Below are the code and all the weights of a small trained network. Each question names an input and a target symbol and asks about switching units off, where a switched-off unit gives its printed mean instead of its output.

import numpy as np


def w(rows, s, z=0):
    codes = np.array(rows[::2]) - 128.0
    scale = np.full(codes.shape[1], s)
    scale[-1] = z or s
    return codes * scale


def softmax(a):
    e = np.exp(a - a.max(-1, keepdims=True))
    return e / e.sum(-1, keepdims=True)


def log_softmax(a):
    a = a - a.max(-1, keepdims=True)
    return a - np.log(np.exp(a).sum(-1, keepdims=True))


def net(x, mask):
    ids = ['αβγδεζηθλμπστψω'.index(c) for c in x.split()]
    T = len(ids)
    res = E[ids] + P[:T]
    u = 0
    for l in range(3):
        r = res
        for j in range(2):
            rows = slice(4 * j, 4 * j + 4)
            q, k, v = (r @ M[l][rows].T for M in (Q, K, V))
            z = softmax(np.where(np.tri(T) > 0, q @ k.T / 4**0.5, -1e9)) @ v
            o = O[l][rows]
            res = res + np.where(mask[u + j], z, o[:, -1]) @ o[:, :-1]
        u += 2
    return log_softmax(res[-1] @ U[:, :-1].T + U[:, -1])


Q, K, V, O = {}, {}, {}, {}
E = w([
[172,67,26,213],'α',
[159,121,126,107],'β',
[3,82,116,145],'γ',
[94,109,181,106],'δ',
[97,209,212,247],'ε',
[173,130,122,101],'ζ',
[125,155,174,104],'η',
[141,186,130,88],'θ',
[164,254,136,202],'λ',
[149,88,148,117],'μ',
[191,141,78,98],'π',
[154,136,137,109],'σ',
[28,109,44,141],'τ',
[146,86,151,116],'ψ',
[123,129,111,93],'ω',
],0.0094)
P = w([
[158,121,145,88],'0',
[136,108,136,159],'1',
[96,159,99,97],'2',
[137,103,135,199],'3',
[83,173,87,100],'4',
[126,105,129,225],'5',
[67,186,76,110],'6',
[123,114,119,247],'7',
[55,195,71,113],'8',
],0.014)
Q[0] = w([
[138,205,122,1],'0.h1',
[166,119,184,188],'0.h1',
[168,78,181,184],'0.h1',
[103,224,87,96],'0.h1',
[113,119,100,87],'0.h2',
[165,93,139,188],'0.h2',
[181,76,110,161],'0.h2',
[120,137,139,178],'0.h2',
],0.018)
K[0] = w([
[126,173,98,248],'0.h1',
[172,138,197,81],'0.h1',
[180,106,194,79],'0.h1',
[83,196,84,167],'0.h1',
[41,73,144,158],'0.h2',
[231,112,101,121],'0.h2',
[203,77,103,135],'0.h2',
[174,175,124,138],'0.h2',
],0.014)
V[0] = w([
[38,63,180,117],'0.h1',
[82,114,28,89],'0.h1',
[123,1,39,131],'0.h1',
[88,20,82,132],'0.h1',
[122,144,42,87],'0.h2',
[227,157,142,97],'0.h2',
[61,99,181,147],'0.h2',
[92,133,93,208],'0.h2',
],0.0097)
O[0] = w([
[144,251,143,113,55],'0.h1',
[138,133,63,104,222],'0.h1',
[202,133,64,135,172],'0.h1',
[203,190,76,132,139],'0.h1',
[84,136,75,105,232],'0.h2',
[145,36,106,138,46],'0.h2',
[146,199,185,105,93],'0.h2',
[95,167,147,163,251],'0.h2',
],0.012,0.0014)
Q[1] = w([
[161,135,106,191],'1.h1',
[82,150,99,55],'1.h1',
[101,164,73,149],'1.h1',
[207,247,116,103],'1.h1',
[162,123,141,183],'1.h2',
[131,123,160,2],'1.h2',
[159,161,135,103],'1.h2',
[86,157,129,138],'1.h2',
],0.0094)
K[1] = w([
[172,122,174,214],'1.h1',
[101,116,9,104],'1.h1',
[174,128,38,208],'1.h1',
[47,168,93,254],'1.h1',
[164,124,115,25],'1.h2',
[64,186,90,248],'1.h2',
[170,169,132,157],'1.h2',
[175,78,123,201],'1.h2',
],0.0067)
V[1] = w([
[227,128,150,214],'1.h1',
[64,90,126,125],'1.h1',
[116,80,123,17],'1.h1',
[2,116,119,105],'1.h1',
[23,178,68,109],'1.h2',
[71,145,48,102],'1.h2',
[219,83,153,106],'1.h2',
[167,81,197,173],'1.h2',
],0.007)
O[1] = w([
[178,36,124,20,116],'1.h1',
[49,114,124,186,169],'1.h1',
[123,135,206,240,177],'1.h1',
[28,185,97,210,143],'1.h1',
[3,147,61,80,2],'1.h2',
[66,94,62,85,90],'1.h2',
[228,87,159,134,243],'1.h2',
[184,119,217,208,231],'1.h2',
],0.0051,0.0032)
Q[2] = w([
[136,88,157,175],'2.h1',
[176,108,115,252],'2.h1',
[125,89,159,173],'2.h1',
[197,79,137,184],'2.h1',
[92,149,65,31],'2.h2',
[134,76,63,166],'2.h2',
[137,170,123,161],'2.h2',
[199,132,52,91],'2.h2',
],0.011)
K[2] = w([
[206,59,147,177],'2.h1',
[140,2,237,162],'2.h1',
[197,82,139,192],'2.h1',
[176,21,179,68],'2.h1',
[66,187,45,221],'2.h2',
[171,27,120,222],'2.h2',
[179,203,201,153],'2.h2',
[216,147,64,201],'2.h2',
],0.0067)
V[2] = w([
[210,97,123,126],'2.h1',
[183,111,53,171],'2.h1',
[73,165,182,94],'2.h1',
[116,128,66,182],'2.h1',
[103,117,168,254],'2.h2',
[134,144,225,124],'2.h2',
[72,113,118,58],'2.h2',
[195,156,180,85],'2.h2',
],0.0077)
O[2] = w([
[152,181,123,168,225],'2.h1',
[116,136,76,233,204],'2.h1',
[134,100,153,45,49],'2.h1',
[89,81,110,185,137],'2.h1',
[180,86,189,104,253],'2.h2',
[137,160,205,105,178],'2.h2',
[2,110,137,188,10],'2.h2',
[150,232,145,101,166],'2.h2',
],0.0072,0.0047)
U = w([
[78,208,75,202,22],'α',
[149,136,136,139,116],'β',
[211,72,22,20,250],'γ',
[96,253,146,66,152],'δ',
[147,112,148,16,151],'ε',
[150,112,144,159,131],'ζ',
[53,213,231,143,131],'η',
[30,58,179,173,142],'θ',
[122,8,134,72,184],'λ',
[183,192,135,120,22],'μ',
[134,35,104,162,11],'π',
[131,132,160,136,147],'σ',
[98,40,80,90,216],'τ',
[183,207,139,125,1],'ψ',
[141,95,123,116,194],'ω',
],0.0045,0.0038)

Each question gives the input, a string of symbols that net reads in full, and the target symbol t.
The units are the heads (4 rows each of Q, K, V and O). Each row of codes is followed by its name. A weight is (code - 128) times the scale printed after its matrix; where a second scale follows, it is the last column's (O and U).
mask holds one flag per head, layer by layer. A switched-off head (its flag False) gives its mean, the last column of its rows in O, instead of its output. The means were averaged over made-up inputs and are rounded, as every weight is.
A unit's drop is (log p(t) with every unit on - log p(t) with that unit switched off) / (log p(t) with every unit on - log p(t) with every unit switched off).
The circuit of an input: a set's keep is (log p(t) with only the set's units on - log p(t) with every unit switched off) / (log p(t) with every unit on - log p(t) with every unit switched off). Starting from all 6 units, units are removed one at a time, each time the one whose removal leaves the highest keep (on an exact tie, the one counted first), for as long as the keep stays at least 0.8.
units of the circuit, in order: the units of the circuit, biggest drop first
unit that matters most: the unit with the biggest drop
heads that matter: for each layer, one digit per head in row order, 1 if its drop is at least 0.15 and else 0, layers parted by /
input α ψ β α δ, target γ: units of the circuit, in order : (0.h1, 1.h1)
input μ δ β π α θ ε, target η: heads that matter : 11 / 00 / 01
input σ γ α α θ, target γ: units of the circuit, in order : (0.h1)
input ψ η β τ η μ μ, target α: units of the circuit, in order : (0.h1, 2.h2, 1.h2)
input θ γ τ ω θ, target α: heads that matter : 10 / 01 / 01
input α τ δ δ η, target α: units of the circuit, in order : (2.h2, 0.h1, 1.h2, 0.h2)
input α α ψ ε γ δ ζ, target δ: units of the circuit, in order : (0.h2, 1.h1, 0.h1, 2.h2)
input ψ λ ζ α λ θ λ ψ σ, target θ: heads that matter : 10 / 00 / 01
input λ π μ θ τ θ, target λ: heads that matter : 10 / 10 / 11
input ζ θ ε ψ ψ, target η: units of the circuit, in order : (0.h1, 0.h2, 2.h2)
input ε θ β ε ψ α δ τ, target ε: units of the circuit, in order : (0.h1, 2.h1, 0.h2, 2.h2)
input θ β ψ ζ, target θ: heads that matter : 10 / 10 / 00
input α σ ψ λ α ψ σ ε θ, target η: heads that matter : 10 / 00 / 01
input ψ η τ, target α: heads that matter : 10 / 00 / 01
input ζ ε η, target η: units of the circuit, in order : (0.h1, 2.h2)
input μ ψ θ θ μ θ γ ζ π, target δ: units of the circuit, in order : (0.h2, 0.h1)
input α β ε ζ, target α: units of the circuit, in order : (0.h1, 2.h1, 1.h1, 2.h2)
input α γ θ, target δ: units of the circuit, in order : (0.h2, 0.h1, 2.h2)
input θ ω ζ τ, target θ: heads that matter : 10 / 10 / 00
input σ ε ζ ε θ ζ θ, target η: units of the circuit, in order : (0.h1, 2.h2)
input α η π θ, target α: unit that matters most : 2.h1
input α ω γ, target δ: unit that matters most : 0.h2
input δ θ ε ω δ, target η: units of the circuit, in order : (0.h1, 0.h2)
input μ δ ω λ τ η α α β, target γ: units of the circuit, in order : (0.h1, 1.h1)
input λ θ ε, target η: heads that matter : 11 / 01 / 00
input λ τ ζ λ ψ η ζ ζ θ, target θ: units of the circuit, in order : (0.h1, 2.h2)
input β τ σ γ ζ, target δ: unit that matters most : 0.h2
input α ω η ψ, target α: heads that matter : 10 / 10 / 11
input ζ ω α τ π γ θ α σ, target γ: heads that matter : 10 / 10 / 10
